[[106 140]
 [154 105]]
:
[[154 105]]

[[126 141 156 131 121 139 113 125 111 127]
 [123 105 130 121 114 114 138 139 135 125]
 [124 108 132 122 115 117 135 137 133 125]
 [124 131 155 128 116 133 117 129 114 126]
 [135 156 119 136 148 143 119 114 122 132]
 [130 123 107 127 136 122 138 129 139 129]
 [125 129 147 127 118 131 121 129 119 127]]
:
[[123 105 130 121 114 114 138 139 135 125]
 [124 131 155 128 116 133 117 129 114 126]
 [130 123 107 127 136 122 138 129 139 129]]

[[131 137 120 142 126 129 100 144]
 [128 123 121 138 118 121 123 118]
 [128 130 144 121 142 134 127 119]
 [134 128 130 128 134 134 133 131]
 [122 126 122 134 129 134 117 135]]
:
[[128 123 121 138 118 121 123 118]
 [134 128 130 128 134 134 133 131]]

[[120 123 115 130 123 136]
 [115 127 149 129 138 124]
 [131 129 142 134 106 121]
 [122 128 146 129 109 133]
 [130 128 138 125 146 126]
 [115 128 119 123 144 124]]
:
[[115 127 149 129 138 124]
 [122 128 146 129 109 133]
 [115 128 119 123 144 124]]

[[123 132 123 144 120 128 145]
 [124 131 124 139 120 130 135]
 [122 133 122 147 117 129 148]
 [137 124 137 114 155 112 144]
 [128 128 127 131 129 126 132]
 [128 128 128 128 128 128 128]
 [135 124 135 117 152 114 143]
 [126 127 126 129 123 131 117]
 [126 126 126 128 122 132 113]
 [137 124 137 114 156 112 144]]
:
[[124 131 124 139 120 130 135]
 [137 124 137 114 155 112 144]
 [128 128 128 128 128 128 128]
 [126 127 126 129 123 131 117]
 [137 124 137 114 156 112 144]]

[[117 126 124 133 148 119 126]
 [133 122 126 126 129 117 119]
 [144 139 133 141 102 142 140]
 [132 137 132 128 121 139 129]
 [130 108 119 100 121 143 111]
 [123 129 131 143 118 136 140]
 [135 156 143 153 105 130 151]
 [119 139 142 131 134 118 135]]
:
[[133 122 126 126 129 117 119]
 [132 137 132 128 121 139 129]
 [123 129 131 143 118 136 140]
 [119 139 142 131 134 118 135]]

[[108 129 134]
 [132 113 104]
 [129 119 114]
 [146 131 134]
 [131 133 143]
 [102 129 126]
 [118 130 138]]
:
[[132 113 104]
 [146 131 134]
 [102 129 126]]

[[139 127 129 139 142 131 157 128 135 125 127 125 133 133]
 [111 120 127 131 138 120 130 130 151 125 104 114 128 115]]
:
[[111 120 127 131 138 120 130 130 151 125 104 114 128 115]]
---
[[122 127 120 150 139]
 [118 136 129 121 140]
 [138 147 131 121 119]
 [143 120 123 137 135]
 [118 128 124 121 122]
 [115 129 132 134 127]
 [123 133 125 113 139]
 [135 137 115 134 129]
 [128 125 118 113 122]
 [120 133 125 116 127]]
:
[[122 118 138 143 118 115 123 135 128 120]
 [127 136 147 120 128 129 133 137 125 133]
 [120 129 131 123 124 132 125 115 118 125]
 [150 121 121 137 121 134 113 134 113 116]
 [139 140 119 135 122 127 139 129 122 127]]

[[123 130 133 135 127 132 117 132 124 125 119 129 124 136]
 [113 128 132 131 129 103 127 106 126 135 126 125 143 128]
 [131 128 132 127 125 134 130 125 129 121 136 128 124 138]
 [111 130 131 127 132 127 127 121 131 122 123 129 142 129]
 [129 126 122 125 128 119 122 117 134 130 124 138 136 123]
 [126 132 137 130 133 112 133 110 128 142 129 123 137 139]]
:
[[123 113 131 111 129 126]
 [130 128 128 130 126 132]
 [133 132 132 131 122 137]
 [135 131 127 127 125 130]
 [127 129 125 132 128 133]
 [132 103 134 127 119 112]
 [117 127 130 127 122 133]
 [132 106 125 121 117 110]
 [124 126 129 131 134 128]
 [125 135 121 122 130 142]
 [119 126 136 123 124 129]
 [129 125 128 129 138 123]
 [124 143 124 142 136 137]
 [136 128 138 129 123 139]]

[[130 144 120 114 140 135]
 [125 129 138 124 123 122]
 [137 141 116 115 140 139]
 [122 118 130 140 129 129]
 [136 112 119 143 123 132]
 [148 111 107 140 136 144]
 [120 111 142 145 113 116]
 [119 131 132 131 123 120]
 [129 126 123 132 126 132]
 [110 155 140 113 120 108]
 [116 138 140 124 119 112]]
:
[[130 125 137 122 136 148 120 119 129 110 116]
 [144 129 141 118 112 111 111 131 126 155 138]
 [120 138 116 130 119 107 142 132 123 140 140]
 [114 124 115 140 143 140 145 131 132 113 124]
 [140 123 140 129 123 136 113 123 126 120 119]
 [135 122 139 129 132 144 116 120 132 108 112]]

[[132 127 127 122 122 127 137 130 120 124]
 [130 124 128 123 128 126 151 130 136 124]
 [125 121 131 153 130 125 126 128 156 131]
 [129 122 133 124 134 123 124 130 105 128]
 [128 121 127 139 135 125 118 131 135 126]
 [127 128 131 148 128 128 142 129 105 120]
 [129 130 125 133 129 129 106 129 153 133]]
:
[[132 130 125 129 128 127 129]
 [127 124 121 122 121 128 130]
 [127 128 131 133 127 131 125]
 [122 123 153 124 139 148 133]
 [122 128 130 134 135 128 129]
 [127 126 125 123 125 128 129]
 [137 151 126 124 118 142 106]
 [130 130 128 130 131 129 129]
 [120 136 156 105 135 105 153]
 [124 124 131 128 126 120 133]]

[[109 128 139  98 146 109 142 131 124 123 132 116 144 138]
 [147 139 109 132 128 141 133 101 135 123 135 142 126 140]
 [138 120 110 126 144 139 143 103 131 118 118 134 122 147]
 [121 121 133 110 115 132 140 135 141 132 134 135 124 129]
 [103 150 142 112 130 113 131 143 130 150 111 130 121 127]
 [110 138 130 126 113 109 112 128 108 146 126 123 133 125]]
:
[[109 147 138 121 103 110]
 [128 139 120 121 150 138]
 [139 109 110 133 142 130]
 [ 98 132 126 110 112 126]
 [146 128 144 115 130 113]
 [109 141 139 132 113 109]
 [142 133 143 140 131 112]
 [131 101 103 135 143 128]
 [124 135 131 141 130 108]
 [123 123 118 132 150 146]
 [132 135 118 134 111 126]
 [116 142 134 135 130 123]
 [144 126 122 124 121 133]
 [138 140 147 129 127 125]]

[[124 129 130 126]
 [122 126 127 131]
 [123 118 139 127]
 [115 124 129 128]
 [118 121 131 121]
 [126 118 142 124]
 [117 132 131 125]
 [124 116 139 127]
 [120 117 136 128]
 [121 125 132 126]
 [123 121 136 135]
 [112 124 134 104]]
:
[[124 122 123 115 118 126 117 124 120 121 123 112]
 [129 126 118 124 121 118 132 116 117 125 121 124]
 [130 127 139 129 131 142 131 139 136 132 136 134]
 [126 131 127 128 121 124 125 127 128 126 135 104]]
---
[[137 141 128 123 147 132]
 [121 106 123 151 122 118]
 [125 125 133 105 106 133]
 [124 122 130 124 112 128]
 [137 143 133 103 134 135]
 [132 138 127 127 143 130]
 [137 141 124 129 148 130]
 [124 116 119 151 144 117]
 [137 143 133 111 148 135]
 [130 130 123 141 147 124]
 [132 136 133 111 121 135]
 [116 105 124 151 113 118]]
:
[[116 105 124 151 113 118]
 [137 141 128 123 147 132]
 [121 106 123 151 122 118]
 [125 125 133 105 106 133]
 [124 122 130 124 112 128]
 [137 143 133 103 134 135]
 [132 138 127 127 143 130]
 [137 141 124 129 148 130]
 [124 116 119 151 144 117]
 [137 143 133 111 148 135]
 [130 130 123 141 147 124]
 [132 136 133 111 121 135]]

[[151 148 135 129]
 [131 122 123 124]
 [141 127 123 123]
 [124 119 125 130]
 [141 151 151 145]]
:
[[141 151 151 145]
 [151 148 135 129]
 [131 122 123 124]
 [141 127 123 123]
 [124 119 125 130]]

[[125 126 129 118 120 127 129 128]
 [122 123 128 112 120 130 128 127]
 [121 124 129 117 120 128 128 127]
 [128 128 127 127 128 128 128 128]
 [120 107 123 116 145 148 119 119]
 [122 125 127 124 131 134 126 124]
 [123 125 138 133 132 123 123 125]
 [136 132 126 135 129 123 126 128]]
:
[[136 132 126 135 129 123 126 128]
 [125 126 129 118 120 127 129 128]
 [122 123 128 112 120 130 128 127]
 [121 124 129 117 120 128 128 127]
 [128 128 127 127 128 128 128 128]
 [120 107 123 116 145 148 119 119]
 [122 125 127 124 131 134 126 124]
 [123 125 138 133 132 123 123 125]]

[[113 126 127 126 124 150 148]
 [145 100 128 128 119 117 119]
 [107 132 128 127 125 141 139]
 [110 140 128 129 124 105 107]]
:
[[110 140 128 129 124 105 107]
 [113 126 127 126 124 150 148]
 [145 100 128 128 119 117 119]
 [107 132 128 127 125 141 139]]

[[131 124 128 144 120 130 125 123 129 146 120 130 135 129]
 [120 139 130 110 124 129 115 136 119 116 127 120 117 126]
 [121 128 145 115 130 136 128 133 141 114 136 141 108 121]
 [142 129 118 139 135 131 150 134 130 132 126 126 139 128]
 [114 115 112 134 137 112 133 112 110 126 143 122 125 138]]
:
[[114 115 112 134 137 112 133 112 110 126 143 122 125 138]
 [131 124 128 144 120 130 125 123 129 146 120 130 135 129]
 [120 139 130 110 124 129 115 136 119 116 127 120 117 126]
 [121 128 145 115 130 136 128 133 141 114 136 141 108 121]
 [142 129 118 139 135 131 150 134 130 132 126 126 139 128]]

[[121 118 132 140]
 [112 151 132 126]
 [137 111 126 129]]
:
[[137 111 126 129]
 [121 118 132 140]
 [112 151 132 126]]
